Below are the code and all the weights of a small trained network. Each question names an input and a class and asks about switching units off, where a switched-off unit gives its printed mean instead of its output.

import numpy as np


def w(rows, s, z=0):
    codes = np.array(rows[::2]) - 128.0
    scale = np.full(codes.shape[1], s)
    scale[-1] = z or s
    return codes * scale


def f(y):
    return np.maximum(y, 0)


def log_softmax(a):
    a = a - a.max(-1, keepdims=True)
    return a - np.log(np.exp(a).sum(-1, keepdims=True))


def net(x, mask):
    res = np.array(x, float).reshape(1, 8) / 4 @ E
    y = f(res @ A[0][:, :-1].T + A[0][:, -1])
    res = res + np.where(mask, y, B[0][:, -1]) @ B[0][:, :-1]
    return log_softmax(res[-1] @ U[:, :-1].T + U[:, -1])


A, B = {}, {}
E = w([
[126,125,129,128,125,132,128,125,129,127],'x0',
[128,127,129,126,126,129,129,130,126,125],'x1',
[8,48,119,81,183,84,96,149,158,112],'x2',
[132,124,125,127,127,122,131,130,130,131],'x3',
[160,94,133,176,198,116,219,82,141,9],'x4',
[123,133,127,129,130,131,134,127,128,132],'x5',
[172,69,120,72,203,243,118,159,132,181],'x6',
[124,130,126,127,126,133,132,130,124,124],'x7',
],0.017)
A[0] = w([
[155,122,132,56,119,173,87,165,130,187,117],'n0',
[189,69,94,133,198,151,184,112,147,79,48],'n1',
[133,166,126,130,116,172,109,75,126,169,70],'n2',
[108,143,145,194,120,25,189,42,130,3,109],'n3',
[87,183,113,120,38,46,98,124,113,132,211],'n4',
[198,186,142,195,103,104,172,98,119,92,192],'n5',
[40,71,116,116,171,77,117,131,152,102,90],'n6',
[117,141,121,97,110,137,131,113,132,117,71],'n7',
[142,136,169,114,136,121,113,106,155,131,95],'n8',
[159,126,127,181,129,119,111,149,152,123,152],'n9',
[189,75,116,120,240,171,172,99,123,89,2],'n10',
[131,91,83,127,101,123,138,112,98,132,81],'n11',
[140,123,108,159,142,120,97,129,123,131,93],'n12',
[104,111,121,159,145,123,116,158,109,94,74],'n13',
[231,184,134,125,84,220,109,151,106,187,187],'n14',
[71,133,135,115,159,76,120,147,130,125,47],'n15',
[119,138,105,137,123,154,112,127,139,107,81],'n16',
[119,120,144,138,141,148,116,133,141,91,10],'n17',
[75,172,130,135,22,82,104,138,119,144,183],'n18',
[161,88,138,120,190,173,156,122,91,94,26],'n19',
[104,140,105,163,100,74,83,109,99,157,137],'n20',
[43,71,122,46,185,155,40,199,126,180,61],'n21',
[4,83,121,98,195,73,124,152,154,114,111],'n22',
],0.012,0.0088)
B[0] = w([
[174,129,82,120,145,101,154,161,108,149,202],'n0',
[97,153,175,166,107,132,104,122,150,126,204],'n1',
[139,126,112,142,150,103,113,151,130,109,158],'n2',
[160,69,66,101,131,104,184,150,69,132,253],'n3',
[100,154,182,176,140,152,95,108,167,131,224],'n4',
[134,176,116,144,79,145,170,92,112,120,225],'n5',
[131,64,134,136,165,129,106,162,118,123,207],'n6',
[143,113,132,136,146,139,127,112,135,129,129],'n7',
[132,132,120,129,120,128,125,134,132,118,128],'n8',
[129,141,118,132,122,142,138,111,131,144,149],'n9',
[110,158,177,157,136,132,80,125,163,127,208],'n10',
[128,129,138,128,134,134,134,127,116,121,128],'n11',
[119,132,120,135,130,126,138,137,140,132,128],'n12',
[142,102,138,140,136,127,120,120,107,132,144],'n13',
[219,131,103,163,160,108,125,174,100,134,247],'n14',
[121,91,112,146,153,117,115,140,119,122,163],'n15',
[132,126,128,126,126,120,114,123,124,124,128],'n16',
[116,126,128,130,135,129,117,147,136,137,134],'n17',
[114,147,186,161,146,145,91,132,161,123,214],'n18',
[118,147,155,142,140,135,99,128,155,143,177],'n19',
[124,136,157,134,132,136,107,122,155,106,175],'n20',
[104,88,113,61,84,139,137,98,143,138,240],'n21',
[112,5,123,138,161,121,91,163,118,126,231],'n22',
],0.017,0.029)
U = w([
[144,217,177,197,119,157,106,106,152,117,253],'0',
[165,80,62,152,154,128,119,172,91,126,111],'1',
[53,91,185,142,145,149,69,123,172,119,103],'2',
[103,96,69,1,109,153,107,119,151,155,36],'3',
[130,139,82,154,83,137,190,75,91,102,117],'4',
],0.013,0.0055)

Each question gives the input, the list of numbers given to net, and the class t.
The units are the neurons (one row each of A and B). Each row of codes is followed by its name. A weight is (code - 128) times the scale printed after its matrix; where a second scale follows, it is the last column's (A, B and U).
mask holds one flag per neuron, in row order. A switched-off neuron (its flag False) gives its mean, the last column of its row in B, instead of its output. The means were averaged over made-up inputs and are rounded, as every weight is.
A unit's drop is (log p(t) with every unit on - log p(t) with that unit switched off) / (log p(t) with every unit on - log p(t) with every unit switched off).
The circuit of an input: a set's keep is (log p(t) with only the set's units on - log p(t) with every unit switched off) / (log p(t) with every unit on - log p(t) with every unit switched off). Starting from the 12 units with the biggest drops (on a tie, the unit counted first), units are removed one at a time, each time the one whose removal leaves the highest keep (on an exact tie, the one counted first), for as long as the keep stays at least 0.8.
circuit, biggest first: the units of the circuit, biggest drop first
most important unit: the unit with the biggest drop
k most important neurons: the k neurons with the biggest drops, biggest first
drop of u: that unit's drop, to one decimal
input [8,-6,-8,-1,1,0,1,0], class 0: 4 most important neurons => [n3 n22 n5 n21]
input [1,2,0,-2,4,-1,-8,-5], class 4: circuit, biggest first => [n5]
input [-6,-5,-4,8,1,1,-7,0], class 4: 2 most important neurons => [n3 n10]
input [2,3,3,-6,-8,7,1,2], class 3: 2 most important neurons => [n21 n0]
input [-7,8,8,0,1,-3,3,-4], class 2: 4 most important neurons => [n3 n22 n6 n14]
input [0,6,-8,8,2,2,0,-2], class 4: 2 most important neurons => [n5 n4]
input [-2,-8,5,2,-1,0,1,4], class 3: 2 most important neurons => [n21 n14]
input [-4,-5,-2,0,6,-1,0,-4], class 4: 3 most important neurons => [n3 n4 n18]
input [5,-3,-7,-5,1,3,1,-8], class 0: 3 most important neurons => [n3 n22 n5]
input [8,8,-6,-1,-6,-8,0,4], class 0: 3 most important neurons => [n3 n22 n18]
input [-2,3,8,3,1,1,-4,2], class 1: 2 most important neurons => [n3 n10]
input [7,-3,-8,8,6,0,-2,-5], class 4: 2 most important neurons => [n5 n3]
input [-7,-7,-5,-3,1,-2,-4,2], class 4: drop of n3 => 0.6
input [2,8,3,6,5,0,7,3], class 2: drop of n10 => 0.0
input [-8,-4,3,-4,-1,-3,2,-7], class 3: most important unit => n14
input [2,-4,-6,-1,-5,-7,-1,-5], class 0: drop of n3 => 0.1
input [-7,-4,-7,1,-6,4,-1,1], class 0: drop of n3 => 0.1
